Below is a small trained network, with its code and all its weights. Each question gives an input and a target symbol and asks what happens when units are switched off, that is, made to give their printed mean instead of their output.

import numpy as np


def w(rows, s, z=0):
    codes = np.array(rows[::2]) - 128.0
    scale = np.full(codes.shape[1], s)
    scale[-1] = z or s
    return codes * scale


def norm(h):
    return h / np.sqrt((h * h).mean(-1, keepdims=True) + 1e-5)


def f(y):
    return y / 2 * (1 + np.tanh(0.7978845608 * (y + 0.044715 * y**3)))


def softmax(a):
    e = np.exp(a - a.max(-1, keepdims=True))
    return e / e.sum(-1, keepdims=True)


def log_softmax(a):
    a = a - a.max(-1, keepdims=True)
    return a - np.log(np.exp(a).sum(-1, keepdims=True))


def net(x, mask):
    ids = ['ΓΔΛΩαβεζηθμπστφψ'.index(c) for c in x.split()]
    T = len(ids)
    res = E[ids] + P[:T]
    u = 0
    for l in range(2):
        r = norm(res)
        for j in range(2):
            rows = slice(4 * j, 4 * j + 4)
            q, k, v = (r @ M[l][rows].T for M in (Q, K, V))
            z = softmax(np.where(np.tri(T) > 0, q @ k.T / 4**0.5, -1e9)) @ v
            o = O[l][rows]
            res = res + np.where(mask[u + j], z, o[:, -1]) @ o[:, :-1]
        u += 2
        y = f(norm(res) @ A[l][:, :-1].T + A[l][:, -1])
        res = res + np.where(mask[u : u + 12], y, B[l][:, -1]) @ B[l][:, :-1]
        u += 12
    return log_softmax(norm(res)[-1] @ U[:, :-1].T + U[:, -1])


Q, K, V, O, A, B = {}, {}, {}, {}, {}, {}
E = w([
[151,126,148,104,155,96,110,123],'Γ',
[125,98,129,149,156,108,121,142],'Δ',
[150,123,121,106,175,121,92,146],'Λ',
[125,81,86,151,118,233,121,77],'Ω',
[200,26,149,89,103,163,209,171],'α',
[74,3,33,132,140,31,70,106],'β',
[123,89,108,129,154,129,99,166],'ε',
[51,149,119,207,45,163,123,156],'ζ',
[140,84,186,140,130,135,97,103],'η',
[128,106,149,106,147,112,85,129],'θ',
[154,117,107,117,127,136,116,132],'μ',
[210,178,128,137,6,110,135,173],'π',
[35,183,83,105,134,165,165,145],'σ',
[153,189,84,101,83,77,104,80],'τ',
[140,103,118,149,157,140,104,142],'φ',
[122,138,172,97,118,174,174,200],'ψ',
],0.02)
P = w([
[173,170,103,100,38,166,190,69],'0',
[119,122,221,253,167,110,86,178],'1',
[124,129,184,238,183,108,82,201],'2',
[107,116,198,235,172,109,79,192],'3',
[127,135,206,226,166,114,60,186],'4',
[121,134,197,211,167,114,75,198],'5',
],0.0073)
Q[0] = w([
[127,155,87,119,95,171,254,97],'0.h0',
[99,51,55,84,154,91,34,8],'0.h0',
[89,190,143,138,45,160,147,55],'0.h0',
[131,230,164,107,93,117,91,138],'0.h0',
[188,122,137,170,221,96,38,78],'0.h1',
[194,228,131,169,105,128,117,84],'0.h1',
[180,114,227,125,165,196,105,146],'0.h1',
[108,146,221,143,168,117,162,185],'0.h1',
],0.0083)
K[0] = w([
[130,147,202,217,183,123,98,194],'0.h0',
[92,59,89,125,143,100,100,84],'0.h0',
[97,144,158,192,167,160,50,159],'0.h0',
[187,222,156,138,89,66,110,80],'0.h0',
[194,107,2,36,60,134,99,32],'0.h1',
[196,214,138,186,120,130,103,121],'0.h1',
[195,120,112,148,116,228,181,150],'0.h1',
[96,154,126,72,88,164,158,132],'0.h1',
],0.0088)
V[0] = w([
[152,140,147,254,171,106,175,125],'0.h0',
[141,85,57,75,141,83,74,200],'0.h0',
[103,147,156,112,110,178,54,187],'0.h0',
[30,124,75,184,66,168,159,132],'0.h0',
[213,176,70,112,149,178,134,146],'0.h1',
[77,91,154,119,46,128,103,171],'0.h1',
[193,103,72,144,144,185,52,177],'0.h1',
[168,173,103,137,92,99,185,116],'0.h1',
],0.0068)
O[0] = w([
[90,90,105,37,62,90,91,72,144],'0.h0',
[183,134,125,111,112,124,168,161,119],'0.h0',
[132,124,73,170,255,104,178,153,150],'0.h0',
[187,153,106,169,114,71,107,130,133],'0.h0',
[126,64,119,90,180,154,116,192,253],'0.h1',
[116,122,86,153,152,107,173,115,203],'0.h1',
[141,109,118,109,157,121,133,180,250],'0.h1',
[83,104,110,101,79,144,107,144,245],'0.h1',
],0.0097,0.0034)
A[0] = w([
[176,117,141,130,83,115,202,174,185],'0.n0',
[94,192,113,150,129,148,174,172,176],'0.n1',
[175,123,78,124,114,181,126,66,139],'0.n2',
[158,99,59,169,138,165,114,93,217],'0.n3',
[216,116,162,146,83,72,114,147,71],'0.n4',
[144,85,131,149,136,88,102,50,5],'0.n5',
[98,122,183,121,190,73,117,118,86],'0.n6',
[68,125,203,77,125,171,122,85,96],'0.n7',
[187,32,98,116,101,54,124,103,231],'0.n8',
[118,90,180,96,142,137,166,190,104],'0.n9',
[67,247,91,106,131,122,155,91,162],'0.n10',
[91,80,163,192,102,149,102,153,151],'0.n11',
],0.011,0.0025)
B[0] = w([
[177,136,125,239,147,189,155,165,253],'0.n0',
[93,183,183,100,104,130,173,50,193],'0.n1',
[164,45,220,161,87,137,92,126,134],'0.n2',
[48,57,123,89,145,113,72,162,164],'0.n3',
[115,155,89,146,74,100,166,210,243],'0.n4',
[75,95,163,124,180,91,161,99,128],'0.n5',
[124,107,74,146,142,170,134,143,151],'0.n6',
[149,134,38,112,121,110,186,158,136],'0.n7',
[100,96,122,169,145,2,126,125,216],'0.n8',
[122,132,114,127,201,188,126,105,216],'0.n9',
[69,100,142,56,99,60,139,134,149],'0.n10',
[158,197,82,70,141,122,131,146,230],'0.n11',
],0.0093,0.0074)
Q[1] = w([
[157,79,135,206,62,194,202,73],'1.h0',
[101,60,232,159,128,133,90,62],'1.h0',
[162,170,126,79,254,206,152,169],'1.h0',
[122,78,71,79,174,135,72,178],'1.h0',
[106,142,48,64,148,124,118,183],'1.h1',
[197,72,102,79,162,181,115,165],'1.h1',
[116,134,79,139,104,119,149,119],'1.h1',
[95,212,88,103,117,171,151,158],'1.h1',
],0.0094)
K[1] = w([
[184,174,122,186,197,85,118,214],'1.h0',
[57,67,175,121,232,128,67,165],'1.h0',
[210,132,117,119,119,254,199,71],'1.h0',
[200,6,87,38,58,168,134,131],'1.h0',
[190,79,77,67,64,115,168,109],'1.h1',
[205,34,153,145,123,169,150,98],'1.h1',
[147,174,113,156,68,121,110,173],'1.h1',
[139,147,106,97,67,187,191,97],'1.h1',
],0.0085)
V[1] = w([
[163,254,97,172,80,118,77,189],'1.h0',
[185,122,123,182,50,191,135,106],'1.h0',
[106,106,186,75,32,33,150,131],'1.h0',
[130,171,140,97,127,106,247,110],'1.h0',
[70,133,23,134,129,131,196,68],'1.h1',
[156,129,154,153,143,121,116,142],'1.h1',
[95,89,175,173,142,125,100,85],'1.h1',
[68,118,124,87,171,119,134,241],'1.h1',
],0.0075)
O[1] = w([
[131,64,132,95,132,58,172,199,255],'1.h0',
[108,207,2,68,165,91,164,179,210],'1.h0',
[240,168,175,121,180,114,50,158,112],'1.h0',
[186,99,59,164,185,157,162,81,132],'1.h0',
[171,136,79,120,147,154,82,171,102],'1.h1',
[115,147,131,130,107,129,136,76,151],'1.h1',
[12,149,106,125,176,126,130,156,68],'1.h1',
[153,100,103,114,20,146,113,94,230],'1.h1',
],0.0076,0.0047)
A[1] = w([
[133,113,82,117,215,118,95,187,117],'1.n0',
[141,199,217,130,33,187,198,149,154],'1.n1',
[123,196,76,142,185,163,148,86,74],'1.n2',
[92,5,186,82,123,146,115,101,2],'1.n3',
[163,107,208,122,168,216,158,65,34],'1.n4',
[46,141,193,27,145,81,126,37,158],'1.n5',
[109,1,126,145,130,116,103,156,62],'1.n6',
[33,171,110,123,134,222,193,152,142],'1.n7',
[69,254,99,200,25,108,159,183,10],'1.n8',
[114,83,45,96,111,158,53,78,174],'1.n9',
[141,224,104,144,105,172,232,106,52],'1.n10',
[140,169,67,99,112,41,32,132,37],'1.n11',
],0.0094,0.0029)
B[1] = w([
[87,95,101,130,79,142,164,73,202],'1.n0',
[101,168,104,168,148,74,144,127,193],'1.n1',
[113,139,114,153,26,97,54,87,161],'1.n2',
[79,141,146,149,136,156,1,161,169],'1.n3',
[97,228,68,123,225,158,106,138,155],'1.n4',
[159,84,194,111,70,193,217,181,168],'1.n5',
[100,90,167,135,127,172,116,95,177],'1.n6',
[207,180,230,89,111,56,202,93,217],'1.n7',
[40,197,105,145,141,142,49,166,254],'1.n8',
[109,113,173,196,54,115,132,156,174],'1.n9',
[124,77,182,177,160,80,65,110,208],'1.n10',
[117,128,190,63,186,106,158,85,193],'1.n11',
],0.0091,0.0072)
U = w([
[6,220,136,66,167,91,62,137,20],'Γ',
[107,185,167,176,199,111,163,70,189],'Δ',
[76,78,164,153,127,187,61,143,225],'Λ',
[118,155,139,96,209,233,135,182,110],'Ω',
[84,88,60,35,191,115,149,139,190],'α',
[180,34,142,184,184,172,196,173,68],'β',
[92,60,150,171,181,1,109,106,4],'ε',
[80,130,198,75,69,134,223,171,46],'ζ',
[185,165,115,64,190,177,68,158,160],'η',
[101,188,88,81,52,91,110,70,81],'θ',
[229,98,132,165,200,118,62,123,141],'μ',
[71,102,65,172,65,118,170,52,79],'π',
[188,139,170,49,109,39,69,130,129],'σ',
[150,173,43,140,141,169,46,63,181],'τ',
[212,140,82,89,63,195,123,114,193],'φ',
[128,168,110,179,93,82,139,228,130],'ψ',
],0.0093,0.0037)

Each question gives the input, a string of symbols that net reads in full, and the target symbol t.
The units are the heads (4 rows each of Q, K, V and O) and the neurons (one row each of A and B). Each row of codes is followed by its name. A weight is (code - 128) times the scale printed after its matrix; where a second scale follows, it is the last column's (O, A, B and U).
mask holds one flag per unit, layer by layer, with each layer's heads first. A switched-off unit (its flag False) gives its mean, the last column of its rows in O or B, instead of its output. The means were averaged over made-up inputs and are rounded, as every weight is.
A unit's drop is (log p(t) with every unit on - log p(t) with that unit switched off) / (log p(t) with every unit on - log p(t) with every unit switched off).
The circuit of an input: a set's keep is (log p(t) with only the set's units on - log p(t) with every unit switched off) / (log p(t) with every unit on - log p(t) with every unit switched off). Starting from the 12 units with the biggest drops (on a tie, the unit counted first), units are removed one at a time, each time the one whose removal leaves the highest keep (on an exact tie, the one counted first), for as long as the keep stays at least 0.8.
units of the circuit, in order: the units of the circuit, biggest drop first
top k neurons: the k neurons with the biggest drops, biggest first
top k neurons in layer l: the k neurons of layer l with the biggest drops, biggest first
which heads matter: for each layer, one digit per head in row order, 1 if its drop is at least 0.15 and else 0, layers parted by /
drop when u is switched off: that unit's drop, to one decimal
input σ π Γ π Δ, target μ: which heads matter	00 / 10
input φ φ σ, target ζ: units of the circuit, in order	0.n10, 1.n5, 0.n1
input Ω α ψ φ, target Γ: units of the circuit, in order	1.h0, 0.n2, 0.n0
input θ π π Δ, target Δ: which heads matter	10 / 00
input Δ Δ Γ Γ Δ, target σ: units of the circuit, in order	0.h0, 1.h0
input φ π π ψ π Γ, target Λ: which heads matter	01 / 10
input β φ η, target ψ: units of the circuit, in order	0.h0, 0.n4
input Ω σ η, target Γ: units of the circuit, in order	1.h0, 0.n2
input Λ Ω μ π ε θ, target Ω: which heads matter	11 / 00
input π Ω π α π Λ, target α: which heads matter	10 / 10
input π η φ Γ φ, target α: top 2 neurons	0.n11, 0.n0
input μ τ π φ, target ζ: which heads matter	11 / 10
input τ Ω τ η Δ, target η: top 2 neurons in layer 0	0.n11, 0.n10
input ζ α φ θ ε, target ε: which heads matter	11 / 10
input τ ε ψ Ω ψ θ, target η: which heads matter	00 / 10
input π ε φ ε, target α: which heads matter	00 / 10
input α Δ η σ π Δ, target θ: top neuron in layer 0	0.n0
input π φ φ φ ψ η, target α: which heads matter	00 / 00
input Γ π π θ Ω θ, target φ: top neuron in layer 0	0.n7
input θ Ω Δ ψ Ω Λ, target Δ: which heads matter	10 / 00
input σ π Λ, target μ: which heads matter	10 / 10
input θ φ η, target Δ: top neuron	1.n7
input π φ φ θ, target α: top 2 neurons in layer 0	0.n0, 0.n11
input π π π Ω α Γ, target α: top 2 neurons in layer 0	0.n0, 0.n8
input ψ θ π φ, target π: drop when 1.h0 is switched off	0.2
input ψ π θ, target π: drop when 1.h0 is switched off	0.2
input β ψ φ θ, target ψ: drop when 1.h0 is switched off	0.1
